Below are the code and all the weights of a small trained network. Each question names an input and a class and asks about switching units off, where a switched-off unit gives its printed mean instead of its output.

import numpy as np


def w(rows, s, z=0):
    codes = np.array(rows[::2]) - 128.0
    scale = np.full(codes.shape[1], s)
    scale[-1] = z or s
    return codes * scale


def f(y):
    return y / 2 * (1 + np.tanh(0.7978845608 * (y + 0.044715 * y**3)))


def log_softmax(a):
    a = a - a.max(-1, keepdims=True)
    return a - np.log(np.exp(a).sum(-1, keepdims=True))


def net(x, mask):
    res = np.array(x, float).reshape(1, 8) / 4 @ E
    y = f(res @ A[0][:, :-1].T + A[0][:, -1])
    res = res + np.where(mask, y, B[0][:, -1]) @ B[0][:, :-1]
    return log_softmax(res[-1] @ U[:, :-1].T + U[:, -1])


A, B = {}, {}
E = w([
[134,205,141,132,48,126,93],'x0',
[128,132,128,125,133,127,125],'x1',
[101,92,114,2,104,151,81],'x2',
[61,163,98,132,147,235,166],'x3',
[127,130,129,129,132,128,122],'x4',
[127,126,129,130,126,129,128],'x5',
[131,128,125,128,128,129,127],'x6',
[127,126,128,129,126,129,129],'x7',
],0.019)
A[0] = w([
[106,85,116,2,100,152,74,167],'N1',
[88,130,121,107,123,161,129,92],'N2',
[158,149,128,188,145,124,158,247],'N3',
[114,172,130,139,109,152,118,96],'N4',
[124,158,133,121,126,141,142,104],'N5',
[111,144,123,96,86,127,94,81],'N6',
[110,104,122,66,112,138,102,165],'N7',
[139,150,130,150,159,120,149,215],'N8',
[156,147,131,120,98,92,92,124],'N9',
[180,102,139,125,119,75,101,248],'N10',
[59,171,102,135,146,218,165,170],'N11',
[139,77,126,101,102,103,105,173],'N12',
[127,205,138,131,51,127,99,156],'N13',
[131,215,141,129,45,130,95,155],'N14',
[138,176,132,141,106,134,127,115],'N15',
],0.015,0.012)
B[0] = w([
[132,92,100,35,132,139,90,254],'N1',
[92,134,102,102,116,132,118,159],'N2',
[120,135,161,193,135,112,187,236],'N3',
[134,158,115,128,97,123,130,158],'N4',
[131,145,116,125,111,135,126,140],'N5',
[134,122,123,125,90,143,79,160],'N6',
[116,106,109,101,134,130,104,194],'N7',
[122,141,152,151,138,132,164,192],'N8',
[154,112,137,153,105,139,107,176],'N9',
[161,65,167,150,139,70,134,227],'N10',
[69,194,100,116,129,202,160,247],'N11',
[149,91,155,107,149,136,117,184],'N12',
[161,149,122,141,35,116,112,217],'N13',
[157,155,116,146,3,128,99,225],'N14',
[143,155,106,131,84,115,122,164],'N15',
],0.017,0.025)
U = w([
[116,74,190,190,241,59,174,238],'0',
[174,136,160,211,99,53,124,101],'1',
[150,55,147,76,254,84,100,194],'2',
[180,77,132,107,92,115,65,93],'3',
[57,165,156,185,248,192,184,194],'4',
[123,228,114,179,97,153,165,58],'5',
[48,118,72,69,235,177,135,127],'6',
[84,166,70,86,88,160,78,4],'7',
],0.0088,0.0039)

Each question gives the input, the list of numbers given to net, and the class t.
The units are the neurons (one row each of A and B). Each row of codes is followed by its name. A weight is (code - 128) times the scale printed after its matrix; where a second scale follows, it is the last column's (A, B and U).
mask holds one flag per neuron, in row order. A switched-off neuron (its flag False) gives its mean, the last column of its row in B, instead of its output. The means were averaged over made-up inputs and are rounded, as every weight is.
A unit's drop is (log p(t) with every unit on - log p(t) with that unit switched off) / (log p(t) with every unit on - log p(t) with every unit switched off).
The circuit of an input: a set's keep is (log p(t) with only the set's units on - log p(t) with every unit switched off) / (log p(t) with every unit on - log p(t) with every unit switched off). Starting from the 12 units with the biggest drops (on a tie, the unit counted first), units are removed one at a time, each time the one whose removal leaves the highest keep (on an exact tie, the one counted first), for as long as the keep stays at least 0.8.
units of the circuit, in order: the units of the circuit, biggest drop first
most important unit: the unit with the biggest drop
top k neurons: the k neurons with the biggest drops, biggest first
drop when u is switched off: that unit's drop, to one decimal
input [5,7,-4,-1,-8,-8,-6,-3], class 1: units of the circuit, in order => N11
input [0,4,-5,-3,4,6,8,-8], class 0: units of the circuit, in order => N14, N13
input [1,-6,0,0,3,3,-4,-2], class 1: units of the circuit, in order => N11, N1
input [0,-3,0,4,0,-1,1,7], class 4: units of the circuit, in order => N14, N13
input [0,4,2,5,-6,8,-2,-3], class 6: units of the circuit, in order => N14, N13
input [0,0,1,-1,7,0,1,-4], class 2: top 2 neurons => N14, N13
input [-5,5,-2,0,0,-4,-6,4], class 0: top 2 neurons => N11, N14
input [-3,6,-2,1,1,8,-4,-4], class 4: top 2 neurons => N14, N10
input [0,-5,5,0,7,7,-2,3], class 2: top 3 neurons => N14, N11, N13
input [0,-6,-7,2,6,2,-2,-8], class 4: top 2 neurons => N14, N13
input [-1,-2,1,0,-8,8,-3,-4], class 2: top 2 neurons => N11, N14
input [3,4,0,7,-6,-2,-4,1], class 5: drop when N1 is switched off => 1.9
input [8,-7,2,0,-6,1,-5,-1], class 3: drop when N11 is switched off => 1.6
input [-8,3,-5,0,-5,-3,-7,-4], class 0: drop when N11 is switched off => 0.6
input [-8,2,-7,-1,7,-5,7,3], class 0: most important unit => N11
